Below is a small trained network, with its code and all its weights. Each question gives an input and a class and asks what happens when units are switched off, that is, made to give their printed mean instead of their output.

import numpy as np


def w(rows, s, z=0):
    codes = np.array(rows[::2]) - 128.0
    scale = np.full(codes.shape[1], s)
    scale[-1] = z or s
    return codes * scale


def norm(h):
    return h / np.sqrt((h * h).mean(-1, keepdims=True) + 1e-5)


def f(y):
    return y / 2 * (1 + np.tanh(0.7978845608 * (y + 0.044715 * y**3)))


def log_softmax(a):
    a = a - a.max(-1, keepdims=True)
    return a - np.log(np.exp(a).sum(-1, keepdims=True))


def net(x, mask):
    res = np.array(x, float).reshape(1, 5) / 4 @ E
    u = 0
    for l in range(4):
        y = f(norm(res) @ A[l][:, :-1].T + A[l][:, -1])
        res = res + np.where(mask[u : u + 3], y, B[l][:, -1]) @ B[l][:, :-1]
        u += 3
    return log_softmax(norm(res)[-1] @ U[:, :-1].T + U[:, -1])


A, B = {}, {}
E = w([
[192,182,164,197,162,194,105,94,33,122],'x0',
[72,75,117,132,95,103,99,73,58,69],'x1',
[134,218,196,117,113,139,93,76,102,146],'x2',
[127,151,121,192,137,110,254,103,99,137],'x3',
[86,115,133,158,181,110,97,111,136,181],'x4',
],0.0069)
A[0] = w([
[199,44,59,240,127,161,91,102,34,166,207],'0.n0',
[8,24,95,27,189,129,31,242,156,123,73],'0.n1',
[241,254,206,47,111,125,69,143,206,191,4],'0.n2',
],0.0043,0.0026)
B[0] = w([
[123,96,219,249,188,245,116,177,79,107,211],'0.n0',
[67,218,90,69,140,80,39,44,239,198,252],'0.n1',
[82,107,178,206,118,254,161,184,78,65,204],'0.n2',
],0.0068,0.0045)
A[1] = w([
[169,152,176,205,170,65,165,65,167,255,254],'1.n0',
[94,74,56,114,214,180,77,221,235,119,188],'1.n1',
[75,157,75,27,102,94,214,213,223,18,118],'1.n2',
],0.0051,0.0032)
B[1] = w([
[114,184,97,39,165,116,206,219,76,93,217],'1.n0',
[150,224,99,129,174,119,172,184,101,122,254],'1.n1',
[124,100,98,108,176,124,228,190,2,237,224],'1.n2',
],0.0065,0.0051)
A[2] = w([
[95,157,97,51,105,113,84,126,244,82,14],'2.n0',
[249,180,57,106,87,117,182,197,159,194,149],'2.n1',
[253,88,178,252,197,181,93,149,117,169,1],'2.n2',
],0.0058,0.0046)
B[2] = w([
[168,75,236,96,107,35,49,14,183,130,173],'2.n0',
[92,182,151,68,163,134,240,181,52,57,255],'2.n1',
[254,105,140,168,31,202,109,200,140,148,226],'2.n2',
],0.0074,0.0042)
A[3] = w([
[125,32,185,230,54,113,199,119,68,149,187],'3.n0',
[198,254,208,87,138,193,98,56,31,157,253],'3.n1',
[160,80,245,240,110,213,224,119,38,157,201],'3.n2',
],0.0058,0.003)
B[3] = w([
[109,155,129,170,130,185,97,124,133,78,176],'3.n0',
[2,170,87,105,177,131,212,165,104,139,223],'3.n1',
[142,79,99,181,74,224,78,147,121,39,254],'3.n2',
],0.008,0.01)
U = w([
[197,71,209,240,62,235,159,165,32,70,224],'0',
[127,143,156,19,81,2,3,4,238,198,3],'1',
[73,187,24,39,213,72,230,192,85,120,205],'2',
],0.0082,0.0061)

Each question gives the input, the list of numbers given to net, and the class t.
The units are the neurons (one row each of A and B). Each row of codes is followed by its name. A weight is (code - 128) times the scale printed after its matrix; where a second scale follows, it is the last column's (A, B and U).
mask holds one flag per neuron, layer by layer. A switched-off neuron (its flag False) gives its mean, the last column of its row in B, instead of its output. The means were averaged over made-up inputs and are rounded, as every weight is.
A unit's drop is (log p(t) with every unit on - log p(t) with that unit switched off) / (log p(t) with every unit on - log p(t) with every unit switched off).
The circuit of an input: a set's keep is (log p(t) with only the set's units on - log p(t) with every unit switched off) / (log p(t) with every unit on - log p(t) with every unit switched off). Starting from all 12 units, units are removed one at a time, each time the one whose removal leaves the highest keep (on an exact tie, the one counted first), for as long as the keep stays at least 0.8.
circuit, biggest first: the units of the circuit, biggest drop first
unit that matters most: the unit with the biggest drop
top k neurons: the k neurons with the biggest drops, biggest first
top k neurons in layer l: the k neurons of layer l with the biggest drops, biggest first
drop of u: that unit's drop, to one decimal
input [-5,-2,5,2,-1], class 0: circuit, biggest first => [0.n2 0.n1]
input [4,-4,-6,-6,-2], class 2: unit that matters most => 1.n1
input [0,5,8,8,-7], class 2: top 4 neurons => [3.n1 0.n2 2.n2 0.n0]
input [4,1,8,3,5], class 2: top 2 neurons => [3.n1 1.n0]
input [-3,2,-1,7,1], class 0: top 4 neurons => [0.n1 3.n1 1.n1 3.n0]
input [2,-1,5,6,4], class 2: top 2 neurons => [1.n0 0.n2]
input [5,2,-4,-8,2], class 2: top 3 neurons => [0.n1 0.n0 3.n2]
input [-6,3,8,1,3], class 1: top 3 neurons => [1.n1 2.n1 1.n2]
input [-3,8,7,0,-6], class 2: top 2 neurons in layer 3 => [3.n2 3.n1]
input [1,7,6,-1,-5], class 2: top 2 neurons in layer 3 => [3.n1 3.n2]
input [-3,4,-6,-5,8], class 1: drop of 0.n1 => 0.1
input [-8,1,0,-7,2], class 1: drop of 0.n1 => 0.3
input [-1,2,-2,7,2], class 0: drop of 0.n1 => 3.4
input [-2,3,-6,8,0], class 0: drop of 0.n1 => 0.9
input [1,2,-4,-7,3], class 1: top neuron => [0.n1]
